Here is a tiny trained network, its code and every weight. The questions are about switching its units off for an input and a class, where a switched-off unit gives its printed mean instead of its output.

import numpy as np


def w(rows, s, z=0):
    codes = np.array(rows[::2]) - 128.0
    scale = np.full(codes.shape[1], s)
    scale[-1] = z or s
    return codes * scale


def norm(h):
    return h / np.sqrt((h * h).mean(-1, keepdims=True) + 1e-5)


def f(y):
    return np.maximum(y, 0)


def log_softmax(a):
    a = a - a.max(-1, keepdims=True)
    return a - np.log(np.exp(a).sum(-1, keepdims=True))


def net(x, mask):
    res = np.array(x, float).reshape(1, 4) / 4 @ E
    u = 0
    for l in range(3):
        y = f(norm(res) @ A[l][:, :-1].T + A[l][:, -1])
        res = res + np.where(mask[u : u + 12], y, B[l][:, -1]) @ B[l][:, :-1]
        u += 12
    return log_softmax(norm(res)[-1] @ U[:, :-1].T + U[:, -1])


A, B = {}, {}
E = w([
[91,220,22,90],'x0',
[129,128,130,128],'x1',
[10,196,224,212],'x2',
[254,203,123,194],'x3',
],0.0063)
A[0] = w([
[63,173,102,138,57],'0.n0',
[197,2,130,152,120],'0.n1',
[109,60,78,124,169],'0.n2',
[159,171,149,185,46],'0.n3',
[97,42,88,54,67],'0.n4',
[78,126,104,216,227],'0.n5',
[150,128,179,94,3],'0.n6',
[122,117,215,130,87],'0.n7',
[147,114,136,160,79],'0.n8',
[139,134,180,59,21],'0.n9',
[121,130,48,122,79],'0.n10',
[132,60,184,131,40],'0.n11',
],0.0087,0.003)
B[0] = w([
[140,135,142,75,188],'0.n0',
[179,190,212,98,252],'0.n1',
[200,76,34,111,212],'0.n2',
[158,81,58,218,185],'0.n3',
[103,96,99,253,231],'0.n4',
[170,94,111,62,237],'0.n5',
[145,173,137,114,131],'0.n6',
[157,92,183,40,200],'0.n7',
[93,135,103,53,148],'0.n8',
[93,80,146,207,132],'0.n9',
[136,175,179,56,188],'0.n10',
[134,132,187,117,188],'0.n11',
],0.006,0.0041)
A[1] = w([
[32,1,164,101,128],'1.n0',
[197,40,97,153,4],'1.n1',
[107,194,64,73,158],'1.n2',
[212,229,143,112,97],'1.n3',
[18,149,177,242,94],'1.n4',
[196,131,91,181,15],'1.n5',
[144,131,2,226,152],'1.n6',
[192,122,155,35,185],'1.n7',
[120,236,74,157,81],'1.n8',
[68,252,209,134,127],'1.n9',
[190,155,125,143,93],'1.n10',
[30,221,244,208,97],'1.n11',
],0.0087,0.004)
B[1] = w([
[90,106,82,250,246],'1.n0',
[115,83,141,109,175],'1.n1',
[134,126,221,144,226],'1.n2',
[64,92,70,174,232],'1.n3',
[253,39,24,51,181],'1.n4',
[104,90,83,178,165],'1.n5',
[123,135,198,119,219],'1.n6',
[132,93,195,114,254],'1.n7',
[131,145,167,91,193],'1.n8',
[144,58,75,85,203],'1.n9',
[57,87,123,173,185],'1.n10',
[207,50,117,62,212],'1.n11',
],0.0064,0.0053)
A[2] = w([
[99,140,1,74,223],'2.n0',
[201,56,22,83,5],'2.n1',
[160,141,54,92,72],'2.n2',
[44,120,107,143,109],'2.n3',
[135,84,130,153,255],'2.n4',
[79,232,92,46,137],'2.n5',
[124,50,173,151,217],'2.n6',
[234,172,143,180,139],'2.n7',
[227,72,122,31,37],'2.n8',
[93,44,127,124,170],'2.n9',
[213,98,91,109,12],'2.n10',
[119,171,227,37,131],'2.n11',
],0.0087,0.0031)
B[2] = w([
[180,101,169,216,183],'2.n0',
[67,79,124,94,198],'2.n1',
[142,158,172,140,149],'2.n2',
[166,122,60,166,153],'2.n3',
[85,201,47,136,226],'2.n4',
[237,79,254,160,160],'2.n5',
[125,229,84,117,255],'2.n6',
[6,40,94,200,179],'2.n7',
[77,159,164,21,222],'2.n8',
[182,208,158,132,226],'2.n9',
[75,135,120,93,169],'2.n10',
[183,252,100,195,174],'2.n11',
],0.0072,0.0077)
U = w([
[120,167,109,143,235],'0',
[101,100,93,50,104],'1',
[88,74,68,235,104],'2',
[168,134,253,166,88],'3',
[112,249,88,150,8],'4',
],0.016,0.015)

Each question gives the input, the list of numbers given to net, and the class t.
The units are the neurons (one row each of A and B). Each row of codes is followed by its name. A weight is (code - 128) times the scale printed after its matrix; where a second scale follows, it is the last column's (A, B and U).
mask holds one flag per neuron, layer by layer. A switched-off neuron (its flag False) gives its mean, the last column of its row in B, instead of its output. The means were averaged over made-up inputs and are rounded, as every weight is.
A unit's drop is (log p(t) with every unit on - log p(t) with that unit switched off) / (log p(t) with every unit on - log p(t) with every unit switched off).
The circuit of an input: a set's keep is (log p(t) with only the set's units on - log p(t) with every unit switched off) / (log p(t) with every unit on - log p(t) with every unit switched off). Starting from the 12 units with the biggest drops (on a tie, the unit counted first), units are removed one at a time, each time the one whose removal leaves the highest keep (on an exact tie, the one counted first), for as long as the keep stays at least 0.8.
units of the circuit, in order: the units of the circuit, biggest drop first
most important unit: the unit with the biggest drop
k most important neurons: the k neurons with the biggest drops, biggest first
top k neurons in layer l: the k neurons of layer l with the biggest drops, biggest first
drop when u is switched off: that unit's drop, to one decimal
input [2,0,0,-4], class 2: top 2 neurons in layer 0	(0.n4, 0.n1)
input [6,7,-7,-8], class 2: units of the circuit, in order	(0.n4, 2.n0)
input [-6,-5,-3,-7], class 2: units of the circuit, in order	(1.n0)
input [1,1,5,5], class 1: 4 most important neurons	(0.n2, 1.n11, 1.n0, 1.n4)
input [2,0,-7,6], class 1: 3 most important neurons	(1.n0, 2.n8, 0.n4)
input [-1,6,7,-3], class 1: 2 most important neurons	(1.n11, 1.n4)
input [6,0,8,5], class 1: 2 most important neurons	(1.n11, 1.n4)
input [-5,-1,7,7], class 1: 2 most important neurons	(1.n4, 1.n11)
input [-4,-7,4,4], class 0: top 2 neurons in layer 1	(1.n0, 1.n9)
input [8,2,3,6], class 3: 3 most important neurons	(2.n5, 1.n0, 1.n8)
input [-7,7,-2,-8], class 2: 2 most important neurons	(1.n0, 0.n4)
input [3,1,-8,5], class 1: 2 most important neurons	(1.n0, 2.n8)
input [-6,-3,8,-3], class 1: top 2 neurons in layer 1	(1.n11, 1.n4)
input [2,-3,5,3], class 1: most important unit	0.n2
input [5,-3,0,3], class 3: top 2 neurons in layer 1	(1.n0, 1.n11)
input [8,-3,7,-3], class 3: top 2 neurons in layer 2	(2.n5, 2.n0)
input [-4,-6,8,-6], class 1: top 3 neurons in layer 1	(1.n11, 1.n4, 1.n3)
input [-8,4,-4,-5], class 3: top 2 neurons in layer 0	(0.n1, 0.n4)
input [5,0,3,-1], class 3: top 3 neurons in layer 2	(2.n5, 2.n4, 2.n6)
input [8,-2,-4,-2], class 3: most important unit	2.n5
input [2,1,-8,5], class 1: 2 most important neurons	(1.n0, 2.n8)
input [-4,-7,0,1], class 0: drop when 0.n1 is switched off	-0.1
input [4,-5,6,8], class 2: drop when 0.n3 is switched off	0.4
input [-2,-6,-4,-8], class 2: drop when 1.n0 is switched off	0.2
